Below are the code and all the weights of a small trained network. Each question names an input and a target symbol and asks about switching units off, where a switched-off unit gives its printed mean instead of its output.

import numpy as np


def w(rows, s, z=0):
    codes = np.array(rows[::2]) - 128.0
    scale = np.full(codes.shape[1], s)
    scale[-1] = z or s
    return codes * scale


def norm(h):
    return h / np.sqrt((h * h).mean(-1, keepdims=True) + 1e-5)


def f(y):
    return np.maximum(y, 0)


def softmax(a):
    e = np.exp(a - a.max(-1, keepdims=True))
    return e / e.sum(-1, keepdims=True)


def log_softmax(a):
    a = a - a.max(-1, keepdims=True)
    return a - np.log(np.exp(a).sum(-1, keepdims=True))


def net(x, mask):
    ids = ['αβγδζηθλμξπστω'.index(c) for c in x.split()]
    T = len(ids)
    res = E[ids] + P[:T]
    r = norm(res)
    for j in range(3):
        rows = slice(3 * j, 3 * j + 3)
        q, k, v = (r @ M[0][rows].T for M in (Q, K, V))
        z = softmax(np.where(np.tri(T) > 0, q @ k.T / 3**0.5, -1e9)) @ v
        o = O[0][rows]
        res = res + np.where(mask[j], z, o[:, -1]) @ o[:, :-1]
    y = f(norm(res) @ A[0][:, :-1].T + A[0][:, -1])
    res = res + np.where(mask[3:19], y, B[0][:, -1]) @ B[0][:, :-1]
    return log_softmax(norm(res)[-1] @ U[:, :-1].T + U[:, -1])


Q, K, V, O, A, B = {}, {}, {}, {}, {}, {}
E = w([
[170,167,115,133,152,126],'α',
[169,172,98,128,151,130],'β',
[168,185,102,150,158,124],'γ',
[162,178,160,145,167,130],'δ',
[141,176,144,162,175,138],'ζ',
[176,199,165,137,130,126],'η',
[196,202,92,73,131,134],'θ',
[101,130,109,130,229,153],'λ',
[11,215,172,122,50,125],'μ',
[55,117,149,97,164,212],'ξ',
[7,155,48,92,102,111],'π',
[93,127,81,43,148,218],'σ',
[109,128,186,90,96,180],'τ',
[157,74,152,80,133,117],'ω',
],0.012)
P = w([
[171,80,85,254,73,252],'0',
[147,109,120,192,122,205],'1',
[123,117,135,156,143,197],'2',
[107,174,152,113,182,151],'3',
[89,203,158,98,190,132],'4',
[81,221,154,82,194,67],'5',
],0.0076)
Q[0] = w([
[56,187,130,129,119,46],'H1',
[163,116,171,191,69,116],'H1',
[107,46,72,162,52,17],'H1',
[208,153,138,114,197,216],'H2',
[196,37,91,161,56,154],'H2',
[177,89,148,130,151,226],'H2',
[178,62,160,109,154,250],'H3',
[112,232,146,107,146,132],'H3',
[68,193,93,107,167,207],'H3',
],0.011)
K[0] = w([
[76,236,123,44,203,93],'H1',
[165,127,92,180,146,115],'H1',
[147,192,108,251,147,145],'H1',
[138,89,184,60,146,140],'H2',
[163,97,90,229,109,114],'H2',
[173,97,129,135,79,179],'H2',
[131,74,83,148,94,170],'H3',
[58,147,149,82,190,127],'H3',
[18,130,123,86,138,112],'H3',
],0.013)
V[0] = w([
[34,137,22,106,86,226],'H1',
[96,73,83,198,255,97],'H1',
[55,171,233,232,34,140],'H1',
[187,74,200,40,93,210],'H2',
[95,16,173,94,68,134],'H2',
[123,158,77,107,176,90],'H2',
[169,108,112,95,168,120],'H3',
[206,169,252,132,185,116],'H3',
[150,229,92,106,53,101],'H3',
],0.0081)
O[0] = w([
[55,110,76,125,118,77,130],'H1',
[123,126,104,166,254,154,109],'H1',
[90,222,213,137,115,117,80],'H1',
[165,63,166,95,108,68,255],'H2',
[169,120,147,58,173,145,170],'H2',
[135,156,130,177,127,121,95],'H2',
[165,120,111,151,76,100,128],'H3',
[113,60,163,152,82,135,134],'H3',
[108,124,86,59,81,176,96],'H3',
],0.011,0.0099)
A[0] = w([
[108,155,156,141,135,116,48],'N1',
[132,124,165,151,107,164,69],'N2',
[160,155,118,126,162,68,1],'N3',
[254,62,153,85,172,147,107],'N4',
[119,136,145,154,169,141,91],'N5',
[162,161,108,91,105,95,203],'N6',
[180,91,119,151,139,119,66],'N7',
[111,100,135,142,148,118,168],'N8',
[169,87,123,105,89,150,104],'N9',
[139,90,173,64,98,83,133],'N10',
[101,164,126,158,111,175,30],'N11',
[247,61,149,87,177,158,84],'N12',
[135,68,156,139,115,116,170],'N13',
[164,135,169,135,94,157,103],'N14',
[113,106,75,124,146,152,161],'N15',
[162,133,125,190,133,95,26],'N16',
],0.017,0.0047)
B[0] = w([
[145,60,140,102,119,146,132],'N1',
[173,52,96,132,105,94,130],'N2',
[71,89,134,51,65,179,134],'N3',
[117,106,60,34,144,246,253],'N4',
[73,129,137,141,84,155,132],'N5',
[85,87,183,164,155,142,154],'N6',
[155,136,154,145,203,161,164],'N7',
[138,103,130,117,78,143,145],'N8',
[35,164,79,160,117,151,173],'N9',
[216,160,161,126,224,104,198],'N10',
[202,137,170,29,110,159,134],'N11',
[130,113,41,6,151,255,245],'N12',
[103,198,60,89,130,172,177],'N13',
[130,65,96,122,164,71,141],'N14',
[204,132,155,129,119,31,139],'N15',
[95,117,149,161,236,141,131],'N16',
],0.0098,0.028)
U = w([
[166,132,144,144,113,122,124],'α',
[190,158,100,137,113,90,92],'β',
[176,207,126,176,111,158,118],'γ',
[135,53,170,156,93,151,122],'δ',
[118,117,172,182,110,195,86],'ζ',
[152,75,154,124,73,120,125],'η',
[97,103,72,161,36,128,154],'θ',
[108,118,127,210,190,124,204],'λ',
[72,195,183,117,86,156,132],'μ',
[11,32,163,102,147,118,3],'ξ',
[81,220,65,109,173,76,9],'π',
[127,68,86,89,135,31,71],'σ',
[163,133,197,83,170,66,152],'τ',
[125,109,94,67,151,192,161],'ω',
],0.012,0.0048)

Each question gives the input, a string of symbols that net reads in full, and the target symbol t.
The units are the heads (3 rows each of Q, K, V and O) and the neurons (one row each of A and B). Each row of codes is followed by its name. A weight is (code - 128) times the scale printed after its matrix; where a second scale follows, it is the last column's (O, A, B and U).
mask holds one flag per unit, heads first, then neurons. A switched-off unit (its flag False) gives its mean, the last column of its rows in O or B, instead of its output. The means were averaged over made-up inputs and are rounded, as every weight is.
A unit's drop is (log p(t) with every unit on - log p(t) with that unit switched off) / (log p(t) with every unit on - log p(t) with every unit switched off).
The circuit of an input: a set's keep is (log p(t) with only the set's units on - log p(t) with every unit switched off) / (log p(t) with every unit on - log p(t) with every unit switched off). Starting from the 12 units with the biggest drops (on a tie, the unit counted first), units are removed one at a time, each time the one whose removal leaves the highest keep (on an exact tie, the one counted first), for as long as the keep stays at least 0.8.
circuit, biggest first: the units of the circuit, biggest drop first
most important unit: the unit with the biggest drop
k most important neurons: the k neurons with the biggest drops, biggest first
which heads matter: for each layer, one digit per head in row order, 1 if its drop is at least 0.15 and else 0, layers parted by /
input δ ω γ ξ σ, target σ: which heads matter => 110
input γ λ μ γ, target μ: 2 most important neurons => [N12; N4]
input λ θ β, target λ: circuit, biggest first => [H2; N12; N4]
input μ π γ λ, target π: which heads matter => 011
input λ ω δ τ θ, target τ: circuit, biggest first => [H1; N12; N4]
input μ μ γ θ θ, target θ: which heads matter => 111
input λ θ θ, target λ: circuit, biggest first => [H2; N12; N4; N16]
input λ ω δ θ η, target θ: most important unit => H3
input ξ ξ δ λ, target ξ: which heads matter => 100
input ω η λ γ, target λ: which heads matter => 010
input ω θ α δ ξ, target ξ: 4 most important neurons => [N12; N10; N4; N13]
input λ σ μ, target μ: circuit, biggest first => [N12; N4; H1]
input σ ξ π π ξ, target π: which heads matter => 111
input γ π θ, target π: most important unit => H3
input ω ξ γ μ β, target μ: which heads matter => 110
input ω λ τ θ η δ, target θ: which heads matter => 011
input μ θ θ, target μ: which heads matter => 111
input γ λ γ μ ξ γ, target ξ: 2 most important neurons => [N10; N12]
input μ ω σ δ ξ, target σ: 2 most important neurons => [N4; N12]
input β θ γ, target θ: most important unit => H2
input μ λ δ, target μ: which heads matter => 110
input θ θ ω μ γ γ, target μ: which heads matter => 110
input ω β π, target π: which heads matter => 011
input λ γ λ ξ ζ, target ξ: which heads matter => 100
input ω ω δ ξ λ, target ξ: which heads matter => 110
input ω μ ω η θ ξ, target ξ: 3 most important neurons => [N10; N12; N4]
input ξ α ω μ τ β, target τ: most important unit => H1
input ω γ θ θ ξ β, target ξ: which heads matter => 010
input θ θ σ θ θ λ, target λ: 3 most important neurons => [N12; N4; N16]
